Below are the code and all the weights of a small trained network. Each question names an input and a class and asks about switching units off, where a switched-off unit gives its printed mean instead of its output.

import numpy as np


def w(rows, s, z=0):
    codes = np.array(rows[::2]) - 128.0
    scale = np.full(codes.shape[1], s)
    scale[-1] = z or s
    return codes * scale


def f(y):
    return y / 2 * (1 + np.tanh(0.7978845608 * (y + 0.044715 * y**3)))


def log_softmax(a):
    a = a - a.max(-1, keepdims=True)
    return a - np.log(np.exp(a).sum(-1, keepdims=True))


def net(x, mask):
    res = np.array(x, float).reshape(1, 7) / 4 @ E
    y = f(res @ A[0][:, :-1].T + A[0][:, -1])
    res = res + np.where(mask, y, B[0][:, -1]) @ B[0][:, :-1]
    return log_softmax(res[-1] @ U[:, :-1].T + U[:, -1])


A, B = {}, {}
E = w([
[149,115,164,178,200,136,78,127,34,65],'x0',
[107,131,136,131,153,117,125,132,145,112],'x1',
[134,111,73,186,254,202,137,41,132,211],'x2',
[51,117,129,63,118,180,37,177,81,142],'x3',
[114,48,72,102,142,15,89,161,51,147],'x4',
[99,123,139,175,109,118,121,143,109,156],'x5',
[150,122,146,166,87,117,115,124,90,171],'x6',
],0.0087)
A[0] = w([
[83,207,112,81,122,169,19,114,102,168,31],'n0',
[168,146,77,138,183,165,61,156,164,202,17],'n1',
[196,108,156,205,202,176,32,146,25,18,174],'n2',
[153,62,61,109,171,57,102,191,120,171,22],'n3',
[124,149,67,160,188,163,83,85,113,174,4],'n4',
[99,115,83,69,184,80,203,164,33,149,35],'n5',
[88,172,170,117,148,254,161,168,137,114,66],'n6',
[17,103,150,22,126,228,28,89,58,170,149],'n7',
[119,62,48,152,174,145,134,43,160,174,98],'n8',
],0.0079,0.0044)
B[0] = w([
[164,215,117,159,201,74,206,90,134,113,168],'n0',
[138,96,208,76,38,104,105,202,129,121,161],'n1',
[33,116,73,111,121,92,188,193,149,174,241],'n2',
[183,172,162,196,152,220,217,152,56,150,183],'n3',
[51,125,225,86,84,116,72,161,117,124,181],'n4',
[163,182,226,130,130,192,186,162,33,160,168],'n5',
[96,138,153,116,128,166,158,141,68,170,180],'n6',
[84,108,115,92,155,2,164,105,93,211,246],'n7',
[119,146,108,18,88,79,93,143,138,202,215],'n8',
],0.009,0.011)
U = w([
[169,197,131,172,182,19,234,40,150,159,176],'0',
[109,91,248,35,28,116,45,252,120,79,84],'1',
[155,250,250,187,187,222,210,108,52,167,87],'2',
[104,101,36,145,93,107,202,189,199,158,110],'3',
[143,171,74,133,131,95,132,142,118,152,209],'4',
[105,67,115,117,109,126,202,86,120,129,174],'5',
[115,128,101,144,118,123,161,80,93,143,226],'6',
[161,120,77,209,233,156,8,2,52,62,1],'7',
],0.0059,0.0044)

Each question gives the input, the list of numbers given to net, and the class t.
The units are the neurons (one row each of A and B). Each row of codes is followed by its name. A weight is (code - 128) times the scale printed after its matrix; where a second scale follows, it is the last column's (A, B and U).
mask holds one flag per neuron, in row order. A switched-off neuron (its flag False) gives its mean, the last column of its row in B, instead of its output. The means were averaged over made-up inputs and are rounded, as every weight is.
A unit's drop is (log p(t) with every unit on - log p(t) with that unit switched off) / (log p(t) with every unit on - log p(t) with every unit switched off).
The circuit of an input: a set's keep is (log p(t) with only the set's units on - log p(t) with every unit switched off) / (log p(t) with every unit on - log p(t) with every unit switched off). Starting from all 9 units, units are removed one at a time, each time the one whose removal leaves the highest keep (on an exact tie, the one counted first), for as long as the keep stays at least 0.8.
circuit, biggest first: the units of the circuit, biggest drop first
most important unit: the unit with the biggest drop
k most important neurons: the k neurons with the biggest drops, biggest first
drop of u: that unit's drop, to one decimal
input [6,-6,-8,8,8,-4,-7], class 0: most important unit	n7
input [7,7,7,6,8,7,4], class 2: 2 most important neurons	n3, n5
input [-4,3,-3,3,6,-2,-5], class 2: circuit, biggest first	n3, n5, n8
input [1,-5,2,8,3,1,-4], class 0: circuit, biggest first	n7, n0
input [1,-6,0,-4,6,0,6], class 2: 3 most important neurons	n3, n7, n5
input [-4,0,-6,4,-8,-3,-1], class 2: circuit, biggest first	n6, n8
input [1,1,-8,8,-3,-4,-1], class 0: circuit, biggest first	n0, n7
input [8,-7,-5,0,-4,-3,4], class 3: 2 most important neurons	n2, n4
input [-6,-1,2,-4,6,-6,-2], class 2: circuit, biggest first	n3, n7
input [2,4,-6,8,-4,-1,-6], class 0: 2 most important neurons	n0, n7
input [0,5,8,1,-2,0,3], class 1: 2 most important neurons	n4, n1
input [-2,4,2,6,6,5,5], class 0: 3 most important neurons	n7, n0, n6
input [2,-7,-4,3,-4,2,6], class 4: circuit, biggest first	n4, n1
input [-4,1,3,5,1,-4,-4], class 0: 3 most important neurons	n7, n0, n2
input [-1,4,8,4,2,5,1], class 1: most important unit	n4
input [-6,0,-2,2,8,-4,4], class 2: circuit, biggest first	n3, n5
input [-8,-6,7,-6,-1,-8,1], class 3: circuit, biggest first	n8, n7
input [8,-8,7,-5,7,8,3], class 3: 3 most important neurons	n2, n8, n6
input [0,-1,-6,3,-8,-3,-2], class 2: circuit, biggest first	n6, n8
input [0,-3,3,8,-2,-1,6], class 0: most important neuron	n0
input [5,1,-7,8,-8,7,3], class 0: 2 most important neurons	n0, n7
input [-2,-5,-1,1,5,-4,-1], class 2: drop of n0	0.0
input [8,4,-1,-4,4,-8,3], class 3: drop of n2	1.1
input [8,2,5,-2,4,-7,-6], class 3: drop of n2	1.3
input [8,6,5,-5,1,-6,-3], class 3: drop of n2	0.6
